Below is a small trained network, with its code and all its weights. Each question gives an input and a class and asks what happens when units are switched off, that is, made to give their printed mean instead of their output.

import numpy as np


def w(rows, s, z=0):
    codes = np.array(rows[::2]) - 128.0
    scale = np.full(codes.shape[1], s)
    scale[-1] = z or s
    return codes * scale


def norm(h):
    return h / np.sqrt((h * h).mean(-1, keepdims=True) + 1e-5)


def f(y):
    return y / 2 * (1 + np.tanh(0.7978845608 * (y + 0.044715 * y**3)))


def log_softmax(a):
    a = a - a.max(-1, keepdims=True)
    return a - np.log(np.exp(a).sum(-1, keepdims=True))


def net(x, mask):
    res = np.array(x, float).reshape(1, 6) / 4 @ E
    u = 0
    for l in range(2):
        y = f(norm(res) @ A[l][:, :-1].T + A[l][:, -1])
        res = res + np.where(mask[u : u + 7], y, B[l][:, -1]) @ B[l][:, :-1]
        u += 7
    return log_softmax(norm(res)[-1] @ U[:, :-1].T + U[:, -1])


A, B = {}, {}
E = w([
[129,204,69,123,178,165],'x0',
[118,91,224,84,195,113],'x1',
[75,199,240,221,115,118],'x2',
[155,74,221,44,148,213],'x3',
[217,74,210,209,127,143],'x4',
[57,109,133,115,2,184],'x5',
],0.0058)
A[0] = w([
[78,94,74,135,190,97,132],'0.n1',
[166,70,97,131,225,104,90],'0.n2',
[243,154,140,255,62,94,3],'0.n3',
[202,123,190,52,120,119,180],'0.n4',
[195,70,81,40,115,162,33],'0.n5',
[160,71,249,149,83,181,111],'0.n6',
[160,127,132,229,128,112,53],'0.n7',
],0.008,0.0051)
B[0] = w([
[217,209,38,73,115,70,161],'0.n1',
[57,185,122,130,76,151,185],'0.n2',
[125,83,60,216,175,160,185],'0.n3',
[117,69,173,128,140,166,231],'0.n4',
[192,36,97,71,78,112,188],'0.n5',
[77,118,134,96,143,2,255],'0.n6',
[193,54,98,172,100,136,151],'0.n7',
],0.0084,0.0045)
A[1] = w([
[164,168,194,111,242,190,64],'1.n1',
[1,179,112,150,1,209,2],'1.n2',
[149,41,81,44,105,190,12],'1.n3',
[134,96,84,170,133,70,102],'1.n4',
[209,93,102,246,97,143,104],'1.n5',
[67,208,146,152,71,121,67],'1.n6',
[135,2,72,61,98,173,43],'1.n7',
],0.0087,0.0033)
B[1] = w([
[103,248,142,112,121,193,164],'1.n1',
[158,113,161,175,40,179,199],'1.n2',
[224,93,151,92,130,170,230],'1.n3',
[87,154,71,128,147,157,176],'1.n4',
[59,87,128,254,220,78,213],'1.n5',
[206,51,85,123,37,222,163],'1.n6',
[237,111,106,135,226,163,255],'1.n7',
],0.0095,0.0047)
U = w([
[112,216,24,90,130,83,107],'0',
[94,249,167,96,168,167,4],'1',
[130,130,117,156,35,188,140],'2',
[79,115,90,233,177,105,217],'3',
[60,99,235,108,150,97,121],'4',
[222,80,101,62,163,159,168],'5',
],0.019,0.0025)

Each question gives the input, the list of numbers given to net, and the class t.
The units are the neurons (one row each of A and B). Each row of codes is followed by its name. A weight is (code - 128) times the scale printed after its matrix; where a second scale follows, it is the last column's (A, B and U).
mask holds one flag per neuron, layer by layer. A switched-off neuron (its flag False) gives its mean, the last column of its row in B, instead of its output. The means were averaged over made-up inputs and are rounded, as every weight is.
A unit's drop is (log p(t) with every unit on - log p(t) with that unit switched off) / (log p(t) with every unit on - log p(t) with every unit switched off).
The circuit of an input: a set's keep is (log p(t) with only the set's units on - log p(t) with every unit switched off) / (log p(t) with every unit on - log p(t) with every unit switched off). Starting from the 12 units with the biggest drops (on a tie, the unit counted first), units are removed one at a time, each time the one whose removal leaves the highest keep (on an exact tie, the one counted first), for as long as the keep stays at least 0.8.
circuit, biggest first: the units of the circuit, biggest drop first
top k neurons: the k neurons with the biggest drops, biggest first
k most important neurons of layer l: the k neurons of layer l with the biggest drops, biggest first
drop of u: that unit's drop, to one decimal
input [-8,-2,2,6,8,-4], class 4: circuit, biggest first : 0.n6
input [6,7,-3,-8,4,0], class 0: top 2 neurons : 0.n1, 0.n2
input [5,7,5,-8,-4,-7], class 0: circuit, biggest first : 0.n1, 1.n5
input [-6,1,7,-2,7,7], class 3: circuit, biggest first : 0.n3, 1.n5
input [5,-1,-8,-3,8,-7], class 3: circuit, biggest first : 1.n5, 0.n2
input [1,3,4,8,8,-8], class 4: circuit, biggest first : 0.n6, 1.n7
input [8,4,-3,4,8,-1], class 1: top 3 neurons : 1.n1, 0.n2, 0.n7
input [-4,-6,-1,3,-7,-6], class 0: 2 most important neurons of layer 0 : 0.n1, 0.n4
input [6,7,-2,-3,2,5], class 1: top 2 neurons : 0.n5, 0.n2
input [6,8,-4,-7,6,4], class 3: top 2 neurons : 1.n5, 0.n7
input [0,-5,-1,-7,-6,3], class 2: 3 most important neurons of layer 0 : 0.n6, 0.n5, 0.n3
input [-6,0,1,5,-3,7], class 4: 2 most important neurons of layer 0 : 0.n6, 0.n2
input [-8,-1,3,-6,-6,-2], class 0: 2 most important neurons of layer 0 : 0.n1, 0.n2
input [3,3,4,8,-1,-4], class 1: circuit, biggest first : 1.n1
input [7,7,0,-6,-6,8], class 2: 2 most important neurons of layer 1 : 1.n2, 1.n6
input [7,-1,3,7,2,4], class 4: 2 most important neurons of layer 1 : 1.n7, 1.n4
input [3,0,-3,-1,4,-2], class 3: drop of 1.n5 : 0.5
input [6,-1,3,8,3,-6], class 1: drop of 1.n1 : 0.3
input [8,8,-2,3,-5,-4], class 1: drop of 1.n1 : 0.1
input [-8,2,0,-2,-1,0], class 4: most important neuron of layer 0 : 0.n3
input [-7,8,7,-6,-7,-6], class 0: 2 most important neurons of layer 0 : 0.n1, 0.n4
